Rows near named flat spaces through zero (a row that begins with a name and a colon came from that space)
rir_bunag: 28, 45, -223, -71, -76, -224, 129, -96, -123, -114, 106, -118, 9, 263, -407, -69, -124, 133, 197, 207, 40, -78, 210, -45, 213
garag_lole: 132, -322, 265, -219, 57, 131, 228, 2, 85, -131, -173, -22, 155, -53, 159, -57, 199, -72, 139, 37, -243, -121, 324, 213, -404
git_netu: 503, -271, 327, -371, 221, 495, 179, 135, 164, -379, -242, -83, 70, 62, 52, 198, 265, -61, 51, -122, -290, -328, 490, 458, -483
git_netu: 284, -28, -94, -171, 198, 176, 213, -53, -2, -270, 1, -120, -89, -33, -110, 170, 86, -9, -113, -35, -79, -122, 325, -91, -95
rir_bunag: -271, -68, 99, 4, 189, 149, -138, 189, 64, 139, -183, 131, 29, -175, 274, -75, 121, 21, -236, -106, -145, 4, -84, 216, -248
garag_lole: -109, -302, -47, 32, -63, 14, 321, -12, 96, -37, 51, -29, -16, 177, 44, -43, 52, 20, 301, -125, -215, -240, 220, 124, -377
mosap_rupug: -262, -335, 23, -140, -341, -658, 345, -121, -67, -2, 86, -257, 222, 284, -418, -227, -117, 142, 582, 371, -84, -24, 293, -286, 181
mosap_rupug: 216, 164, -97, 96, 34, -27, -132, -85, -52, -144, 55, 8, -179, -126, -13, 156, -45, -29, -223, -24, 174, 115, -237, -231, 205
rir_bunag: 264, 90, -173, -120, 257, 52, 121, -143, 147, -62, -88, -46, 78, -77, -36, 18, 182, -50, -253, 144, 80, 24, -5, -199, 9
gonas_figel: -230, -71, 116, 149, -342, -150, -94, 68, 73, 292, -184, 144, 147, 241, 149, -260, 14, 15, 324, 10, -10, 39, -238, 498, -136
git_netu: -457, 12, -103, 274, -22, 42, -270, 188, -117, 76, 280, 166, -300, -102, 161, 15, -221, 66, -96, -332, -101, -19, -187, 30, -5
git_netu: 350, -377, -18, -130, 356, 168, 467, -232, -68, -431, -345, 30, 161, -286, 98, 5, 194, -169, -112, 95, -35, -169, 337, 150, -375
mosap_rupug: 55, 50, -347, 178, 402, 363, 40, -19, -188, -359, 184, 100, -483, -409, 172, 309, -72, -54, -531, -415, -47, -87, 76, -193, -134
garag_lole: -647, -160, 142, 67, -14, 63, -130, 245, 41, 365, 93, 172, 87, 5, 278, -279, -20, 73, 123, -117, -297, -72, 29, 280, -321
lufir_davag: -147, 162, -148, 206, -107, 5, -55, -63, -27, 221, 135, 118, -55, 27, 116, -96, -73, -30, 22, -63, 81, 79, -176, 9, 20
mosap_rupug: -169, -82, 58, 186, 44, 223, -89, 125, 188, 68, 505, 17, -217, 7, 176, 198, -104, -23, 71, -373, -134, -201, -133, -339, -156
garag_lole: -530, 143, 136, 395, -140, 197, -475, 292, -240, 121, 675, 103, -584, -397, 329, 352, -433, -33, -191, -673, -80, 133, -246, -484, 205
rir_bunag: 165, 119, 173, -259, 125, 56, -68, 184, 105, -53, -97, -271, -23, 65, -229, 289, 105, 134, -165, 32, -21, -17, 113, -268, 149
mosap_rupug: -511, 114, -40, -178, 52, -282, -69, 164, -358, 70, -92, -162, -170, -447, -75, 28, -88, 135, -430, 25, -125, 383, 298, -405, 342
mosap_rupug: 120, -264, 406, -334, 263, 322, 223, 44, 64, -12, -434, 37, 318, -177, 316, -145, 371, -64, -48, 163, -286, -90, 412, 395, -615
mosap_rupug: 66, 1, 17, -48, -62, -146, 17, -49, -34, -77, 116, -102, 0, 76, -183, 35, -69, 48, 105, 117, 39, -4, 38, -213, 159
rir_bunag: -489, 224, -241, 598, -583, -450, -341, -60, -172, 291, 764, 120, -350, 351, -127, -99, -535, 147, 466, -121, 194, 69, -576, -349, 418
rir_bunag: -489, 323, -231, 226, -219, -364, -351, 149, -222, 239, 204, -19, -190, 193, -316, -37, -333, 260, -3, 22, 163, 144, -286, -155, 524
gonas_figel: 532, -9, -180, -113, 420, 346, 257, -151, 48, -374, -179, -30, 18, -97, -82, 210, 155, -106, -270, -10, 100, -201, 186, 40, -133
gonas_figel: -639, 247, 44, 304, -482, -484, -539, 149, 61, 598, 292, 104, -66, 47, 132, -217, -226, 73, 94, -28, 116, 402, -677, -272, 454
lufir_davag: 359, 318, 37, -82, -448, -160, -147, -44, 421, 325, 204, -187, 249, 587, -350, 20, -28, -64, 449, 133, 280, 68, -285, -118, 513
git_netu: -468, -130, -165, 407, 159, 66, -196, -72, -249, 40, 55, 504, -159, -534, 605, -315, -105, -139, -318, -181, -58, 134, -330, 268, -297
garag_lole: 365, 395, 129, -154, -12, -17, -195, 69, 58, -51, 247, -368, -148, 120, -413, 477, -83, 113, -128, 52, 227, 83, -75, -746, 561
mosap_rupug: -108, -108, 173, -157, 291, 216, 83, 171, 109, 11, 29, -123, -9, -38, 47, 140, 144, 116, -116, -50, -232, -189, 224, -206, -300
gonas_figel: -259, 97, -88, 197, -118, -211, -217, 10, -101, 60, 299, 26, -254, -225, 77, 65, -196, -8, -150, -143, 62, 221, -271, -441, 295
lufir_davag: -49, -31, 35, 23, 213, 371, -37, 105, 11, -98, 369, 7, -248, -312, 207, 267, -79, -119, -221, -399, -152, -78, 149, -320, -87
git_netu: 445, -72, 72, -238, 113, 271, 221, -20, 81, -293, 5, -147, -34, 172, -134, 184, 134, 13, 102, -12, -142, -247, 392, 83, -235
git_netu: 67, 264, -74, -47, 326, 386, -267, 143, 102, 3, 149, 48, -242, -354, 224, 239, 66, -89, -582, -301, -41, 112, -80, -237, 63
rir_bunag: -419, -89, 107, 45, 84, 142, -171, 152, -84, 160, -105, 240, -105, -502, 557, -153, 78, -110, -347, -243, -247, 230, -15, 198, -274
lufir_davag: 389, 203, 131, -363, 67, -281, -142, 18, 2, -234, -41, -351, 60, 197, -579, 197, 25, 231, -77, 447, 140, 50, 56, -459, 490
git_netu: 67, -303, 332, -240, -36, -109, 229, -97, 143, 111, -390, 17, 481, 37, 147, -334, 285, -68, 260, 378, -115, 5, 149, 301, -345
lufir_davag: -287, -90, 205, -9, -209, -59, -110, 183, -195, 25, 43, -5, -90, 17, 9, -24, -142, 91, 176, -96, -171, 15, 168, 180, -18
garag_lole: 726, -25, 238, -656, -142, -128, 385, -108, 252, -200, -215, -502, 359, 410, -561, 135, 260, 11, 359, 426, -18, -51, 587, -162, 202
garag_lole: -39, -227, -309, 193, 14, -316, 158, -210, 97, -46, -238, 181, 225, 233, -77, -352, 51, 28, 187, 262, 138, -143, -307, 361, -128
git_netu: -28, 116, 446, -141, -359, -129, -294, 157, 71, 261, -37, -88, 77, -17, 110, 8, 26, -28, 107, 36, -23, 303, -120, -67, 208
lufir_davag: -62, 217, -180, 38, 82, 82, -192, 83, 49, 71, 117, 27, -155, -84, 15, 83, -37, -6, -273, -161, 37, 93, -130, -109, 185
garag_lole: 91, 349, -357, 142, 174, 222, -250, 111, -170, -244, 291, -38, -473, -174, -198, 436, -273, 2, -452, -414, 171, 23, -73, -279, 467
gonas_figel: -264, -59, 261, 28, 38, 322, -134, 264, -177, -10, 210, 19, -209, -186, 172, 198, -155, 13, -31, -359, -217, -90, 233, 19, -143
garag_lole: -279, 72, 157, 84, -407, -399, -159, 101, -21, 206, 237, -197, -166, 35, -86, 131, -169, 92, 159, -64, 32, 242, -199, -539, 367
rir_bunag: -136, 203, -38, 139, 49, 247, -297, 212, -226, -66, 18, 103, -409, -284, 196, 232, -118, 14, -396, -402, -43, 126, -60, 112, 50
lufir_davag: -45, -316, 386, -291, -72, -269, 136, 92, 95, 0, -269, -190, 363, 279, -230, -143, 137, 175, 377, 385, -146, -146, 206, 104, -136
garag_lole: -373, 80, -4, 47, -128, -83, -203, 188, -95, 167, 129, 7, -87, 20, -51, -30, -170, 86, 18, -119, -60, 71, -6, 24, 186
gonas_figel: 41, 72, 409, -448, -33, -260, -79, 117, 59, 167, -283, -259, 394, 258, -332, -140, 180, 240, 144, 583, -48, 75, 186, -63, 138
garag_lole: -42, -164, 608, -488, 104, 151, -56, 284, 34, 40, -328, -136, 201, -159, 155, -19, 277, 74, -75, 141, -374, 56, 436, 165, -301
mosap_rupug: -567, -13, -78, 439, -679, -166, 24, -2, -146, 405, 461, 117, -257, 64, 269, -106, -345, -119, 491, -452, -64, 168, -84, 1, 42
garag_lole: 123, -351, 231, -85, -88, -60, 282, -204, -7, -18, -315, 143, 443, 114, 128, -399, 154, -98, 424, 357, -60, -113, 166, 542, -412
garag_lole: -180, -198, 8, 249, -244, -146, 61, 32, -139, -140, 240, -42, -282, 56, -25, 166, -230, 51, 259, -262, -45, -105, -41, -151, -11
mosap_rupug: -52, -127, -359, 263, 185, 158, 143, -190, -117, -158, -4, 296, -142, -375, 342, -102, -31, -224, -252, -245, 22, 13, -67, 193, -211
gonas_figel: -375, 376, -306, 305, -26, -227, -397, 8, -213, 219, 142, 168, -214, -162, 17, -96, -220, 91, -342, 3, 225, 296, -472, -190, 412
gonas_figel: 234, -96, 89, -50, -156, 157, 144, 34, 12, -126, -73, -59, 71, 292, -164, 92, -44, -33, 347, -100, -3, -218, 226, 392, -67
git_netu: 208, -55, -117, -47, 5, 54, 110, -67, 145, -91, -8, -9, 77, 95, -76, 9, 32, -104, 78, -43, 41, -83, 41, 110, 31
lufir_davag: 230, -158, -290, -45, 416, 75, 311, -229, -205, -485, -109, 15, -135, -433, 11, 106, 51, -101, -403, 7, 12, -30, 254, -194, -89
gonas_figel: -42, 135, 102, 40, -107, 26, -191, 81, 152, 265, -119, 65, 72, 10, 175, -48, 86, -48, -58, -43, 58, 148, -269, 121, 26
git_netu: 487, 104, 64, -377, 24, -99, 139, -23, 43, -204, -373, -318, 193, 120, -444, 201, 127, 19, -54, 250, 171, 62, 240, -68, 359
garag_lole: 0, -151, 268, -226, 90, 84, 23, 92, 141, 72, -132, -4, 273, 190, 7, -180, 177, 88, 183, 226, -195, -171, 176, 276, -310
rir_bunag: -307, -307, 215, -176, 79, 103, 77, 153, -123, -39, -292, 109, -58, -452, 466, -146, 192, -61, -220, -155, -425, 140, 361, 324, -468
lufir_davag: -173, -222, 28, 54, 34, 146, -16, 95, 22, -54, -10, 158, -106, -219, 326, -47, 28, -108, -76, -283, -212, -21, 43, 252, -277
git_netu: 4, 35, 333, -132, 99, 263, -285, 245, 57, 10, -7, 14, -90, -204, 229, 150, 78, -14, -227, -173, -162, 57, 2, 24, -95
lufir_davag: 38, -86, -184, 97, -152, -419, 273, -280, 27, 68, -124, -50, 309, 244, -277, -212, -36, -5, 323, 360, 276, -9, -150, -80, 193
gonas_figel: 15, 171, -100, 145, -174, -164, -47, 1, -149, -113, 357, -252, -318, -178, -263, 471, -337, -64, -93, -296, 259, 173, -93, -778, 665
mosap_rupug: 369, -569, 62, -187, 565, 208, 398, -261, 223, -342, -572, 256, 489, -266, 346, -339, 455, -220, -139, 321, -113, -259, 101, 527, -729
git_netu: -217, 144, -17, 261, -365, 162, -200, 143, 4, 218, 393, 107, -348, 159, 222, 64, -172, -8, 209, -444, -131, 7, -108, 146, -90
gonas_figel: -106, -52, -64, 59, 27, 81, 46, -7, 244, 244, -97, 128, 158, 18, 237, -171, 149, -105, 3, -62, -30, -4, -150, 200, -208
git_netu: -740, 18, -297, 524, -360, -458, -208, 7, -176, 278, 535, 134, -264, 33, -10, -140, -457, 80, 215, -202, 100, 114, -442, -344, 348
lufir_davag: -292, -94, -278, 308, -92, -215, 85, -190, -68, 86, 259, 161, -68, -101, 131, -192, -158, -78, 88, -47, 60, 51, -204, -174, 16
rir_bunag: 11, 7, -221, -13, -3, -449, 125, -198, -13, 44, -387, -3, 293, 200, -267, -306, 98, 123, 51, 503, 218, 70, -182, 129, 139
rir_bunag: 471, 25, 218, -421, 309, 117, 74, -44, 223, -82, -376, -142, 378, -32, -110, 14, 331, -43, -194, 370, 56, 6, 134, -22, -9
mosap_rupug: -23, -136, 27, -17, -6, 60, -7, 98, -65, -163, -74, 30, -88, -5, 11, 35, -28, 18, 23, -134, -115, -89, 118, 264, -105
rir_bunag: -65, 21, -65, -102, 282, 37, -39, 27, 64, 6, -176, 67, -72, -176, 215, -108, 263, 101, -383, 107, -180, 66, -22, 0, -304
rir_bunag: -465, 128, 307, -17, -196, 7, -266, 291, -86, 322, 209, -86, -237, -271, 258, 138, -78, 43, -139, -277, -210, 288, 39, -358, 87
lufir_davag: 681, 414, 206, -162, 176, 763, -139, 85, 183, -83, 304, -155, -191, -119, 67, 605, 40, -231, -276, -407, 101, -34, 142, -327, 140
gonas_figel: 456, -44, -25, -272, 212, 77, 252, -95, -14, -275, -504, -102, 262, 105, -273, 19, 190, 3, -52, 274, 109, -121, 273, 347, -30
mosap_rupug: 569, -71, -13, -253, 111, 379, 239, -87, 206, -219, -253, 18, 122, 106, 71, 10, 280, -168, 26, -38, -103, -157, 317, 510, -335
mosap_rupug: -242, -256, -234, 208, -149, -432, 346, -256, -48, 16, 165, -25, 62, 96, -112, -187, -116, 20, 331, 155, 57, -57, -47, -309, -3
gonas_figel: 22, 183, 125, 39, 58, 292, -176, 139, -60, 48, 40, 16, -172, -162, 159, 219, -23, -31, -221, -241, 2, 59, -24, -33, -1
lufir_davag: -192, -116, -492, 368, -88, -312, 182, -268, -244, -177, 206, 136, -191, -87, -73, -113, -271, -48, 69, -62, 156, 6, -139, -125, 154
lufir_davag: -352, -11, -299, 358, -65, -212, -40, -51, -201, 54, -72, 199, -123, -29, 58, -160, -154, 64, -39, -55, 117, 40, -291, 193, 15
gonas_figel: 440, 122, 210, -199, -229, 176, 31, -10, 204, 52, -169, -91, -6, 32, 185, 118, 244, -154, 26, -97, -52, 173, 84, 139, -97
rir_bunag: -233, -214, 109, -11, 49, -93, 36, 36, 157, 186, -159, 86, 282, 53, 115, -253, 114, 11, 122, 146, -76, -68, -96, 182, -213
-31, 17, 195, -56, -84, 68, -160, 141, -42, -13, 78, -29, -97, -52, 46, 98, -53, 10, 2, -117, -91, 43, 54, -2, 41  mosap_rupug
-560, 114, -207, 351, -186, 54, -137, 135, -130, 256, 406, 109, -416, -245, 289, 101, -261, -63, -122, -553, -82, 164, -118, -224, 88  mosap_rupug
-275, 158, -76, 324, -414, -448, -209, -84, -193, 141, 504, -42, -174, 118, -220, 17, -419, 71, 286, 25, 238, 160, -351, -531, 544  mosap_rupug
30, -34, 108, -133, -78, -20, 137, -9, 8, 52, -58, -80, 76, 189, -48, -83, 104, 94, 196, 153, -131, -60, 221, 95, -197  git_netu
70, 338, -98, 64, -54, -48, -135, 11, -81, 21, 334, -200, -194, 35, -307, 321, -228, 53, -90, -74, 234, 88, -93, -597, 528  gonas_figel
-187, -313, 596, -230, -303, -236, 137, 117, 221, 378, -380, -110, 530, 362, 52, -313, 251, 111, 582, 376, -190, -54, 94, 325, -359  mosap_rupug
322, -198, 463, -578, 428, 499, 215, 185, 189, -117, -416, -147, 350, 18, 39, 45, 425, 34, -70, 177, -342, -275, 634, 357, -553  rir_bunag
-121, -46, -240, 82, -533, -725, 274, -261, 234, 317, 154, -190, 273, 582, -404, -299, -66, 75, 667, 371, 184, 56, -198, -296, 329  gonas_figel
5, -174, -171, 13, 216, 183, 162, -38, -49, -185, -123, 136, -14, -138, 119, -66, 50, -77, -118, -113, -99, -134, 174, 316, -260  mosap_rupug
-388, -72, -146, 116, -240, -482, 16, -44, 73, 271, 69, 5, 171, 346, -191, -335, -77, 163, 353, 265, 27, -7, -203, -10, 103  lufir_davag
-590, 49, -512, 541, -50, -135, -70, -50, -269, 68, 435, 201, -433, -359, 169, 40, -401, -86, -221, -464, 114, 140, -289, -347, 260  gonas_figel
-88, 197, -308, 193, 204, -200, -31, -181, -54, 88, 132, 45, 69, 132, -234, -124, -86, 157, -86, 331, 264, -57, -311, -319, 181  git_netu
